Here is a tiny trained network, its code and every weight. The questions are about switching its units off for an input and a class, where a switched-off unit gives its printed mean instead of its output.

import numpy as np


def w(rows, s, z=0):
    codes = np.array(rows[::2]) - 128.0
    scale = np.full(codes.shape[1], s)
    scale[-1] = z or s
    return codes * scale


def norm(h):
    return h / np.sqrt((h * h).mean(-1, keepdims=True) + 1e-5)


def f(y):
    return np.maximum(y, 0)


def log_softmax(a):
    a = a - a.max(-1, keepdims=True)
    return a - np.log(np.exp(a).sum(-1, keepdims=True))


def net(x, mask):
    res = np.array(x, float).reshape(1, 3) / 4 @ E
    u = 0
    for l in range(3):
        y = f(norm(res) @ A[l][:, :-1].T + A[l][:, -1])
        res = res + np.where(mask[u : u + 3], y, B[l][:, -1]) @ B[l][:, :-1]
        u += 3
    return log_softmax(norm(res)[-1] @ U[:, :-1].T + U[:, -1])


A, B = {}, {}
E = w([
[3,35,193,89],'x0',
[170,9,187,134],'x1',
[158,147,132,233],'x2',
],0.0063)
A[0] = w([
[47,102,152,188,99],'0.n0',
[78,235,12,1,2],'0.n1',
[177,189,121,229,47],'0.n2',
],0.0056,0.003)
B[0] = w([
[100,234,249,195,210],'0.n0',
[120,200,114,71,251],'0.n1',
[124,198,72,255,241],'0.n2',
],0.0063,0.0027)
A[1] = w([
[95,59,25,153,53],'1.n0',
[114,206,88,16,4],'1.n1',
[231,30,208,2,80],'1.n2',
],0.0076,0.002)
B[1] = w([
[249,22,114,50,128],'1.n0',
[129,182,117,61,218],'1.n1',
[176,79,101,104,254],'1.n2',
],0.011,0.0042)
A[2] = w([
[24,91,254,158,4],'2.n0',
[202,164,110,222,82],'2.n1',
[162,201,114,204,143],'2.n2',
],0.0079,0.0016)
B[2] = w([
[187,230,251,195,224],'2.n0',
[16,151,4,180,245],'2.n1',
[116,2,108,150,254],'2.n2',
],0.0094,0.0046)
U = w([
[103,210,92,17,2],'0',
[120,145,253,196,180],'1',
[185,14,132,78,82],'2',
[86,121,16,245,235],'3',
],0.017,0.00096)

Each question gives the input, the list of numbers given to net, and the class t.
The units are the neurons (one row each of A and B). Each row of codes is followed by its name. A weight is (code - 128) times the scale printed after its matrix; where a second scale follows, it is the last column's (A, B and U).
mask holds one flag per neuron, layer by layer. A switched-off neuron (its flag False) gives its mean, the last column of its row in B, instead of its output. The means were averaged over made-up inputs and are rounded, as every weight is.
A unit's drop is (log p(t) with every unit on - log p(t) with that unit switched off) / (log p(t) with every unit on - log p(t) with every unit switched off).
The circuit of an input: a set's keep is (log p(t) with only the set's units on - log p(t) with every unit switched off) / (log p(t) with every unit on - log p(t) with every unit switched off). Starting from all 9 units, units are removed one at a time, each time the one whose removal leaves the highest keep (on an exact tie, the one counted first), for as long as the keep stays at least 0.8.
units of the circuit, in order: the units of the circuit, biggest drop first
unit that matters most: the unit with the biggest drop
top k neurons: the k neurons with the biggest drops, biggest first
drop when u is switched off: that unit's drop, to one decimal
input [7,-4,-1], class 1: unit that matters most	2.n0
input [0,-4,1], class 0: units of the circuit, in order	(0.n1; 1.n1)
input [1,2,3], class 1: units of the circuit, in order	(2.n0; 1.n2)
input [0,2,1], class 2: units of the circuit, in order	(0.n2; 2.n1)
input [6,-8,3], class 0: top 2 neurons	(0.n1; 0.n2)
input [4,-2,7], class 1: top 2 neurons	(2.n0; 0.n0)
input [2,-7,2], class 0: drop when 1.n1 is switched off	0.1
input [4,-7,0], class 0: drop when 2.n0 is switched off	0.0
input [6,-7,2], class 1: drop when 0.n1 is switched off	-0.1
input [8,-2,7], class 1: drop when 0.n2 is switched off	0.0
